Below are the code and all the weights of a small trained network. Each question names an input and a class and asks about switching units off, where a switched-off unit gives its printed mean instead of its output.

import numpy as np


def w(rows, s, z=0):
    codes = np.array(rows[::2]) - 128.0
    scale = np.full(codes.shape[1], s)
    scale[-1] = z or s
    return codes * scale


def f(y):
    return np.maximum(y, 0)


def log_softmax(a):
    a = a - a.max(-1, keepdims=True)
    return a - np.log(np.exp(a).sum(-1, keepdims=True))


def net(x, mask):
    res = np.array(x, float).reshape(1, 8) / 4 @ E
    y = f(res @ A[0][:, :-1].T + A[0][:, -1])
    res = res + np.where(mask, y, B[0][:, -1]) @ B[0][:, :-1]
    return log_softmax(res[-1] @ U[:, :-1].T + U[:, -1])


A, B = {}, {}
E = w([
[138,148,113,140,130,116,124,129,122,147],'x0',
[126,97,128,106,131,113,122,133,110,109],'x1',
[136,126,121,129,125,123,118,131,128,123],'x2',
[54,165,50,214,42,2,177,47,225,39],'x3',
[141,150,131,119,128,126,131,125,131,122],'x4',
[51,181,200,50,84,49,27,204,226,195],'x5',
[141,125,136,154,122,130,131,149,135,113],'x6',
[35,213,9,34,53,209,128,225,58,54],'x7',
],0.0094)
A[0] = w([
[203,61,197,165,191,98,127,85,163,194,79],'n0',
[150,150,195,113,210,206,127,211,139,169,140],'n1',
[41,155,82,165,98,68,156,99,212,66,157],'n2',
[65,140,74,161,56,62,171,37,167,50,179],'n3',
[210,112,91,177,138,174,210,120,85,86,60],'n4',
[150,120,109,192,164,183,215,70,46,69,33],'n5',
[174,103,197,131,156,72,186,91,175,140,119],'n6',
[129,147,181,85,198,199,87,190,106,184,165],'n7',
[86,186,160,99,117,69,30,191,162,166,79],'n8',
[74,115,103,186,66,39,210,66,156,98,152],'n9',
[212,96,39,194,167,214,239,54,45,83,30],'n10',
[178,113,141,95,159,218,131,147,57,168,153],'n11',
[95,162,38,100,75,214,127,187,59,95,90],'n12',
[174,108,192,99,169,255,78,170,62,211,165],'n13',
[48,176,106,81,83,118,71,213,176,145,38],'n14',
[54,196,65,114,90,182,132,216,79,68,74],'n15',
[160,98,133,150,109,179,178,62,58,140,2],'n16',
[200,54,222,185,188,61,134,47,149,161,130],'n17',
[94,129,254,130,138,54,48,137,180,171,16],'n18',
[143,137,97,158,140,152,150,45,91,108,74],'n19',
[59,180,50,98,62,205,155,210,84,107,100],'n20',
[105,138,212,133,94,87,27,202,151,152,27],'n21',
],0.0098,0.004)
B[0] = w([
[206,155,158,172,217,230,135,88,184,78,232],'n0',
[146,157,84,147,71,89,82,174,68,142,210],'n1',
[117,105,52,130,88,62,24,211,43,47,203],'n2',
[145,190,33,131,109,61,80,235,66,80,215],'n3',
[87,71,158,54,42,110,154,120,150,135,198],'n4',
[66,23,191,68,10,144,143,131,204,188,208],'n5',
[197,113,177,200,189,116,115,62,123,80,197],'n6',
[129,178,70,120,81,43,106,195,50,122,220],'n7',
[85,78,148,69,45,118,130,88,141,155,202],'n8',
[224,182,77,140,98,56,71,199,77,73,209],'n9',
[50,30,204,20,18,116,152,79,197,247,245],'n10',
[168,123,64,113,89,88,106,195,72,89,216],'n11',
[197,189,164,244,230,194,192,67,188,81,209],'n12',
[174,181,49,137,90,46,2,241,30,42,253],'n13',
[60,45,205,49,84,153,228,74,196,229,191],'n14',
[183,149,142,206,209,159,139,69,150,168,206],'n15',
[106,137,136,93,107,100,109,108,146,128,177],'n16',
[192,214,143,255,225,206,174,65,187,76,253],'n17',
[17,55,189,17,147,201,190,121,227,237,210],'n18',
[103,100,109,94,92,152,168,131,124,140,171],'n19',
[170,209,180,225,232,213,199,31,181,87,212],'n20',
[54,112,197,49,114,124,156,160,91,152,194],'n21',
],0.0082,0.023)
U = w([
[151,178,27,150,54,1,71,240,6,58,170],'0',
[177,180,181,228,223,214,187,18,171,89,6],'1',
[13,54,195,24,7,114,178,102,195,245,141],'2',
],0.0096,0.002)

Each question gives the input, the list of numbers given to net, and the class t.
The units are the neurons (one row each of A and B). Each row of codes is followed by its name. A weight is (code - 128) times the scale printed after its matrix; where a second scale follows, it is the last column's (A, B and U).
mask holds one flag per neuron, in row order. A switched-off neuron (its flag False) gives its mean, the last column of its row in B, instead of its output. The means were averaged over made-up inputs and are rounded, as every weight is.
A unit's drop is (log p(t) with every unit on - log p(t) with that unit switched off) / (log p(t) with every unit on - log p(t) with every unit switched off).
The circuit of an input: a set's keep is (log p(t) with only the set's units on - log p(t) with every unit switched off) / (log p(t) with every unit on - log p(t) with every unit switched off). Starting from the 12 units with the biggest drops (on a tie, the unit counted first), units are removed one at a time, each time the one whose removal leaves the highest keep (on an exact tie, the one counted first), for as long as the keep stays at least 0.8.
circuit, biggest first: the units of the circuit, biggest drop first
k most important neurons: the k neurons with the biggest drops, biggest first
drop of u: that unit's drop, to one decimal
input [4,1,1,4,-8,-6,-7,5], class 2: 4 most important neurons -> n10, n17, n5, n0
input [6,-7,-4,-5,-5,-4,-6,-2], class 0: circuit, biggest first -> n13
input [-5,0,5,-8,7,-7,3,-7], class 0: 2 most important neurons -> n13, n11
input [8,-7,5,4,-7,5,-3,-1], class 2: 3 most important neurons -> n13, n18, n14
input [-7,-5,-7,-7,8,-8,4,5], class 2: 3 most important neurons -> n10, n5, n4
input [-3,-1,8,2,-6,-4,-2,4], class 1: 3 most important neurons -> n12, n20, n18
input [-2,-3,8,-2,-3,7,-3,7], class 1: 2 most important neurons -> n20, n12
input [2,-2,-2,5,-5,-6,-2,2], class 2: 3 most important neurons -> n10, n13, n5
input [-6,-7,-2,-7,-1,-7,-6,1], class 0: 3 most important neurons -> n13, n11, n18
input [7,-4,-4,7,4,6,-3,-6], class 0: 3 most important neurons -> n2, n3, n9
input [6,-2,1,4,3,-6,5,-5], class 2: 2 most important neurons -> n10, n5
input [7,6,1,3,4,4,-1,-4], class 1: 2 most important neurons -> n10, n13
input [7,2,-3,0,3,-6,7,5], class 2: 2 most important neurons -> n10, n17
input [6,8,-8,1,6,-7,1,-5], class 2: circuit, biggest first -> n10
input [7,-8,7,6,-5,0,6,-5], class 0: drop of n2 -> 0.1
input [3,3,-3,-8,-4,-6,-7,-3], class 0: drop of n13 -> 2.3
input [-2,-5,-1,-8,-3,-6,1,-6], class 0: drop of n13 -> 1.2
